Below are the code and all the weights of a small trained network. Each question names an input and a target symbol and asks about switching units off, where a switched-off unit gives its printed mean instead of its output.

import numpy as np


def w(rows, s, z=0):
    codes = np.array(rows[::2]) - 128.0
    scale = np.full(codes.shape[1], s)
    scale[-1] = z or s
    return codes * scale


def f(y):
    return y / 2 * (1 + np.tanh(0.7978845608 * (y + 0.044715 * y**3)))


def softmax(a):
    e = np.exp(a - a.max(-1, keepdims=True))
    return e / e.sum(-1, keepdims=True)


def log_softmax(a):
    a = a - a.max(-1, keepdims=True)
    return a - np.log(np.exp(a).sum(-1, keepdims=True))


def net(x, mask):
    ids = ['αβγεηθλμπστφω'.index(c) for c in x.split()]
    T = len(ids)
    res = E[ids] + P[:T]
    r = res
    for j in range(3):
        rows = slice(2 * j, 2 * j + 2)
        q, k, v = (r @ M[0][rows].T for M in (Q, K, V))
        z = softmax(np.where(np.tri(T) > 0, q @ k.T / 2**0.5, -1e9)) @ v
        o = O[0][rows]
        res = res + np.where(mask[j], z, o[:, -1]) @ o[:, :-1]
    y = f(res @ A[0][:, :-1].T + A[0][:, -1])
    res = res + np.where(mask[3:19], y, B[0][:, -1]) @ B[0][:, :-1]
    return log_softmax(res[-1] @ U[:, :-1].T + U[:, -1])


Q, K, V, O, A, B = {}, {}, {}, {}, {}, {}
E = w([
[148,100,140,123,113,144,109,138],'α',
[129,92,139,113,187,145,105,135],'β',
[128,104,125,97,120,154,97,135],'γ',
[105,77,49,149,143,168,252,218],'ε',
[113,139,76,146,65,109,138,106],'η',
[95,106,109,104,165,146,134,107],'θ',
[137,121,87,104,124,105,112,138],'λ',
[104,117,85,114,162,116,140,111],'μ',
[151,105,127,157,135,117,116,137],'π',
[128,125,90,101,79,127,109,130],'σ',
[137,108,143,160,67,146,105,129],'τ',
[63,119,114,163,133,154,161,73],'φ',
[98,91,164,151,157,174,130,107],'ω',
],0.03)
P = w([
[124,130,105,132,128,139,138,147],'0',
[121,73,102,113,110,95,128,139],'1',
[151,51,118,112,113,97,104,83],'2',
[168,79,90,119,114,83,98,67],'3',
[109,147,119,131,127,153,153,175],'4',
[91,157,193,103,94,93,205,189],'5',
[151,253,107,147,138,179,135,136],'6',
[123,17,114,111,114,92,121,101],'7',
[105,134,95,125,113,142,143,190],'8',
[156,77,63,127,135,107,82,82],'9',
[81,137,160,103,96,107,156,198],'10',
[140,29,79,144,103,144,149,95],'11',
],0.019)
Q[0] = w([
[175,45,61,150,134,132,72,29],'h1',
[167,248,181,115,149,106,85,46],'h1',
[113,125,124,165,129,158,144,154],'h2',
[189,58,111,140,149,128,125,72],'h2',
[81,207,173,116,125,136,188,236],'h3',
[147,254,181,113,151,103,88,66],'h3',
],0.02)
K[0] = w([
[135,181,81,161,146,200,143,197],'h1',
[183,176,129,124,145,138,94,49],'h1',
[147,105,91,112,120,114,138,148],'h2',
[75,171,148,131,135,100,78,155],'h2',
[122,49,167,93,103,56,131,64],'h3',
[186,188,145,121,146,120,60,3],'h3',
],0.023)
V[0] = w([
[167,138,113,189,166,43,155,134],'h1',
[35,142,120,132,158,137,130,79],'h1',
[130,118,154,121,119,102,96,56],'h2',
[125,141,112,94,124,107,97,135],'h2',
[127,149,94,7,167,116,135,132],'h3',
[102,145,85,155,60,95,159,97],'h3',
],0.018)
O[0] = w([
[91,31,131,96,27,122,195,179,75],'h1',
[178,136,134,157,129,117,202,97,94],'h1',
[161,110,106,133,138,135,99,84,69],'h2',
[152,143,93,88,105,109,109,121,149],'h2',
[117,167,176,53,108,116,149,109,160],'h3',
[113,103,143,174,149,1,137,124,245],'h3',
],0.017,0.011)
A[0] = w([
[129,127,177,225,85,114,106,115,75],'n1',
[147,56,108,150,152,29,113,127,55],'n2',
[184,161,160,69,119,160,105,64,3],'n3',
[37,58,120,173,125,100,74,152,90],'n4',
[99,32,49,128,107,147,83,81,192],'n5',
[87,169,117,78,109,217,23,125,52],'n6',
[123,138,29,134,139,245,178,151,140],'n7',
[174,93,124,163,44,101,103,88,113],'n8',
[114,118,168,70,133,85,194,184,112],'n9',
[122,91,86,77,100,173,226,181,84],'n10',
[217,233,136,133,140,158,162,144,63],'n11',
[226,109,129,26,117,173,213,83,42],'n12',
[158,119,149,1,108,144,161,72,158],'n13',
[181,220,29,81,139,74,131,149,161],'n14',
[110,189,191,142,200,113,134,149,47],'n15',
[148,170,139,169,163,129,143,21,108],'n16',
],0.008,0.0073)
B[0] = w([
[116,119,148,50,144,158,150,146,167],'n1',
[62,160,123,115,97,193,136,110,251],'n2',
[45,121,140,54,196,191,185,154,149],'n3',
[183,186,138,103,118,152,170,83,230],'n4',
[124,170,196,166,120,152,137,208,197],'n5',
[94,25,147,195,189,75,149,117,161],'n6',
[160,49,182,95,89,96,36,117,160],'n7',
[119,133,128,147,221,124,165,154,177],'n8',
[152,84,57,184,135,187,55,105,210],'n9',
[134,170,176,98,168,78,98,80,180],'n10',
[70,138,60,74,116,154,115,156,153],'n11',
[188,143,203,172,38,157,162,73,160],'n12',
[109,145,2,194,135,120,123,144,182],'n13',
[142,95,187,125,164,157,153,114,224],'n14',
[145,72,114,79,53,134,134,82,177],'n15',
[180,121,105,64,141,113,119,200,197],'n16',
],0.0087,0.02)
U = w([
[156,219,164,74,165,92,79,77,209],'α',
[186,139,99,129,188,126,174,164,108],'β',
[165,202,93,63,129,216,142,117,25],'γ',
[129,95,142,202,186,126,77,119,81],'ε',
[221,134,81,104,146,193,84,149,86],'η',
[142,233,107,179,178,216,85,116,103],'θ',
[85,149,83,82,184,189,113,146,13],'λ',
[125,154,106,120,135,168,119,134,90],'μ',
[204,156,109,176,107,171,125,55,153],'π',
[82,153,1,119,92,129,90,188,255],'σ',
[138,147,167,95,79,160,144,214,211],'τ',
[29,184,156,141,136,159,169,89,65],'φ',
[111,118,150,118,126,226,129,71,101],'ω',
],0.004,0.0046)

Each question gives the input, a string of symbols that net reads in full, and the target symbol t.
The units are the heads (2 rows each of Q, K, V and O) and the neurons (one row each of A and B). Each row of codes is followed by its name. A weight is (code - 128) times the scale printed after its matrix; where a second scale follows, it is the last column's (O, A, B and U).
mask holds one flag per unit, heads first, then neurons. A switched-off unit (its flag False) gives its mean, the last column of its rows in O or B, instead of its output. The means were averaged over made-up inputs and are rounded, as every weight is.
A unit's drop is (log p(t) with every unit on - log p(t) with that unit switched off) / (log p(t) with every unit on - log p(t) with every unit switched off).
The circuit of an input: a set's keep is (log p(t) with only the set's units on - log p(t) with every unit switched off) / (log p(t) with every unit on - log p(t) with every unit switched off). Starting from the 12 units with the biggest drops (on a tie, the unit counted first), units are removed one at a time, each time the one whose removal leaves the highest keep (on an exact tie, the one counted first), for as long as the keep stays at least 0.8.
units of the circuit, in order: the units of the circuit, biggest drop first
unit that matters most: the unit with the biggest drop
k most important neurons: the k neurons with the biggest drops, biggest first
heads that matter: for each layer, one digit per head in row order, 1 if its drop is at least 0.15 and else 0, layers parted by /
input σ τ λ φ σ φ π φ λ λ, target τ: unit that matters most => h1
input π λ τ τ τ σ σ σ α η φ, target α: units of the circuit, in order => (h1 h3 h2)
input σ τ λ, target α: units of the circuit, in order => (h1 h3)
input σ σ λ ε σ τ φ β τ τ, target τ: heads that matter => 100
input σ σ λ λ π π σ φ τ, target τ: heads that matter => 101
input σ σ β σ μ θ σ σ σ, target γ: units of the circuit, in order => (h1 h3 n11)
input τ φ ω σ θ σ σ σ σ ω μ, target α: units of the circuit, in order => (h1 h3)
input σ φ τ σ, target α: units of the circuit, in order => (h1 h3)
input σ σ φ ω λ σ γ γ λ τ μ, target λ: 2 most important neurons => (n3 n11)
input σ μ θ λ λ μ σ σ σ, target π: heads that matter => 101
input η σ φ, target φ: units of the circuit, in order => (n2 h3)
input σ σ σ λ λ λ ω β π σ σ π, target τ: units of the circuit, in order => (h1 n5)
input μ γ τ τ, target π: units of the circuit, in order => (h1 h3 n12 n13)
input τ φ φ, target θ: unit that matters most => h3
input γ ε π τ σ σ σ, target σ: units of the circuit, in order => (h2 h1 n9)
input λ φ λ τ ω φ σ σ μ, target β: units of the circuit, in order => (h1 n16)
input μ π τ θ, target π: units of the circuit, in order => (h1 n12 h3 n13)
input β π σ, target ω: 4 most important neurons => (n12 n3 n6 n7)
input θ σ η θ σ φ ω π α σ, target η: 2 most important neurons => (n7 n16)
input α σ λ λ, target ε: unit that matters most => h3
input ω γ σ μ λ η μ β, target σ: heads that matter => 001
input ω λ λ π τ σ, target σ: heads that matter => 101
input σ θ λ π σ μ, target σ: heads that matter => 101
input σ φ λ α γ, target β: 2 most important neurons => (n16 n8)
input τ τ π φ λ σ, target τ: 2 most important neurons => (n5 n9)
input φ α λ σ, target β: 2 most important neurons => (n16 n8)
input λ μ σ σ λ τ α η σ τ σ, target φ: heads that matter => 001
